Below is a small trained network, with its code and all its weights. Each question gives an input and a target symbol and asks what happens when units are switched off, that is, made to give their printed mean instead of their output.

import numpy as np


def w(rows, s, z=0):
    codes = np.array(rows[::2]) - 128.0
    scale = np.full(codes.shape[1], s)
    scale[-1] = z or s
    return codes * scale


def f(y):
    return y / 2 * (1 + np.tanh(0.7978845608 * (y + 0.044715 * y**3)))


def softmax(a):
    e = np.exp(a - a.max(-1, keepdims=True))
    return e / e.sum(-1, keepdims=True)


def log_softmax(a):
    a = a - a.max(-1, keepdims=True)
    return a - np.log(np.exp(a).sum(-1, keepdims=True))


def net(x, mask):
    ids = ['ΘΠΨΩαβδεζηλμξστ'.index(c) for c in x.split()]
    T = len(ids)
    res = E[ids] + P[:T]
    r = res
    for j in range(2):
        rows = slice(4 * j, 4 * j + 4)
        q, k, v = (r @ M[0][rows].T for M in (Q, K, V))
        z = softmax(np.where(np.tri(T) > 0, q @ k.T / 4**0.5, -1e9)) @ v
        o = O[0][rows]
        res = res + np.where(mask[j], z, o[:, -1]) @ o[:, :-1]
    y = f(res @ A[0][:, :-1].T + A[0][:, -1])
    res = res + np.where(mask[2:26], y, B[0][:, -1]) @ B[0][:, :-1]
    return log_softmax(res[-1] @ U[:, :-1].T + U[:, -1])


Q, K, V, O, A, B = {}, {}, {}, {}, {}, {}
E = w([
[215,217,203],'Θ',
[136,93,135],'Π',
[95,206,203],'Ψ',
[105,123,123],'Ω',
[97,124,130],'α',
[103,117,128],'β',
[77,126,105],'δ',
[166,99,110],'ε',
[205,235,162],'ζ',
[121,116,121],'η',
[182,96,83],'λ',
[43,219,144],'μ',
[124,114,132],'ξ',
[134,60,51],'σ',
[130,90,249],'τ',
],0.014)
P = w([
[125,123,123],'0',
[59,52,161],'1',
[175,190,101],'2',
[39,37,176],'3',
[167,202,111],'4',
[22,26,188],'5',
[156,226,123],'6',
[8,18,197],'7',
[153,254,144],'8',
[4,32,209],'9',
],0.0074)
Q[0] = w([
[193,107,61],'h0',
[58,72,119],'h0',
[172,115,70],'h0',
[1,76,184],'h0',
[61,79,202],'h1',
[178,216,62],'h1',
[38,131,93],'h1',
[211,198,48],'h1',
],0.011)
K[0] = w([
[163,114,74],'h0',
[144,160,162],'h0',
[149,134,60],'h0',
[114,200,212],'h0',
[79,162,227],'h1',
[148,88,16],'h1',
[74,154,117],'h1',
[185,77,11],'h1',
],0.012)
V[0] = w([
[126,150,67],'h0',
[98,69,121],'h0',
[73,117,112],'h0',
[82,151,60],'h0',
[160,3,59],'h1',
[167,115,187],'h1',
[101,78,77],'h1',
[77,162,181],'h1',
],0.012)
O[0] = w([
[86,183,37,79],'h0',
[74,32,129,139],'h0',
[36,97,131,180],'h0',
[29,180,79,130],'h0',
[204,90,11,27],'h1',
[183,54,253,125],'h1',
[129,120,31,127],'h1',
[57,112,176,254],'h1',
],0.007,0.0035)
A[0] = w([
[85,145,88,168],'n0',
[200,151,87,129],'n1',
[111,186,125,103],'n2',
[102,161,103,174],'n3',
[104,196,136,83],'n4',
[53,89,120,128],'n5',
[69,107,101,101],'n6',
[121,222,117,108],'n7',
[126,9,144,77],'n8',
[218,178,127,72],'n9',
[83,138,126,157],'n10',
[158,171,154,2],'n11',
[77,185,178,58],'n12',
[82,145,117,162],'n13',
[127,80,182,162],'n14',
[177,174,166,219],'n15',
[166,70,177,169],'n16',
[183,153,100,91],'n17',
[102,110,37,113],'n18',
[212,185,126,93],'n19',
[111,95,62,125],'n20',
[68,137,98,150],'n21',
[134,78,190,220],'n22',
[77,171,177,37],'n23',
],0.011,0.0076)
B[0] = w([
[182,158,157,188],'n0',
[90,184,113,155],'n1',
[168,95,139,143],'n2',
[166,154,146,173],'n3',
[166,58,111,151],'n4',
[131,91,207,202],'n5',
[154,132,182,166],'n6',
[241,60,99,152],'n7',
[228,59,43,179],'n8',
[116,46,136,132],'n9',
[114,118,173,180],'n10',
[130,39,65,123],'n11',
[127,76,57,203],'n12',
[137,113,196,181],'n13',
[78,143,63,221],'n14',
[110,209,162,174],'n15',
[132,189,46,197],'n16',
[51,166,140,138],'n17',
[178,180,161,192],'n18',
[98,2,156,134],'n19',
[204,155,148,174],'n20',
[185,110,192,190],'n21',
[58,173,71,250],'n22',
[121,73,58,195],'n23',
],0.0076,0.012)
U = w([
[147,57,90,100],'Θ',
[105,91,33,106],'Π',
[43,106,111,53],'Ψ',
[125,108,146,93],'Ω',
[68,79,185,127],'α',
[128,120,155,94],'β',
[142,179,255,97],'δ',
[144,125,127,141],'ε',
[149,81,116,174],'ζ',
[130,128,157,126],'η',
[167,108,95,136],'λ',
[224,64,142,116],'μ',
[93,188,158,245],'ξ',
[198,189,103,111],'σ',
[89,231,111,146],'τ',
],0.0096,0.012)

Each question gives the input, a string of symbols that net reads in full, and the target symbol t.
The units are the heads (4 rows each of Q, K, V and O) and the neurons (one row each of A and B). Each row of codes is followed by its name. A weight is (code - 128) times the scale printed after its matrix; where a second scale follows, it is the last column's (O, A, B and U).
mask holds one flag per unit, heads first, then neurons. A switched-off unit (its flag False) gives its mean, the last column of its rows in O or B, instead of its output. The means were averaged over made-up inputs and are rounded, as every weight is.
A unit's drop is (log p(t) with every unit on - log p(t) with that unit switched off) / (log p(t) with every unit on - log p(t) with every unit switched off).
The circuit of an input: a set's keep is (log p(t) with only the set's units on - log p(t) with every unit switched off) / (log p(t) with every unit on - log p(t) with every unit switched off). Starting from the 12 units with the biggest drops (on a tie, the unit counted first), units are removed one at a time, each time the one whose removal leaves the highest keep (on an exact tie, the one counted first), for as long as the keep stays at least 0.8.
circuit, biggest first: the units of the circuit, biggest drop first
most important unit: the unit with the biggest drop
top k neurons: the k neurons with the biggest drops, biggest first
heads that matter: for each layer, one digit per head in row order, 1 if its drop is at least 0.15 and else 0, layers parted by /
drop of u: that unit's drop, to one decimal
input ξ α σ δ σ μ δ α, target α: heads that matter => 01
input ε ζ σ ε μ, target σ: circuit, biggest first => (h1; n7)
input ξ δ σ μ ξ ξ Θ λ, target τ: most important unit => h0
input δ δ ε σ δ ε μ, target μ: circuit, biggest first => (n7; n22; n4)
input σ σ σ Π ε, target σ: heads that matter => 11
input Π δ τ δ ε Ψ, target Ψ: heads that matter => 01
input δ μ δ ξ β ε, target α: heads that matter => 11
input β δ δ Θ τ δ, target Π: top 4 neurons => (n8; n14; n16; n18)
input Θ δ σ σ, target τ: heads that matter => 11
input σ δ Π σ Π, target σ: heads that matter => 11
input δ ε τ ζ Ψ β δ τ τ ξ, target Π: heads that matter => 01
input σ α μ, target σ: heads that matter => 01
input ζ δ ε σ Θ Ω, target τ: heads that matter => 11
input μ Ψ Π τ, target Π: heads that matter => 00
input σ σ ξ Ψ σ λ τ δ τ, target τ: most important unit => n15
input μ δ Θ ξ Ω Π, target τ: heads that matter => 10
input δ δ δ ε σ δ Ω, target σ: drop of n13 => 0.0
input ξ δ σ ε Π, target σ: drop of n14 => 0.1
input ξ Ω ε α μ δ Ψ Ω δ Π, target Ψ: drop of h1 => 0.8
input δ δ Ω, target δ: drop of n14 => 0.2
input λ μ ξ δ δ σ, target α: top neuron => (n5)
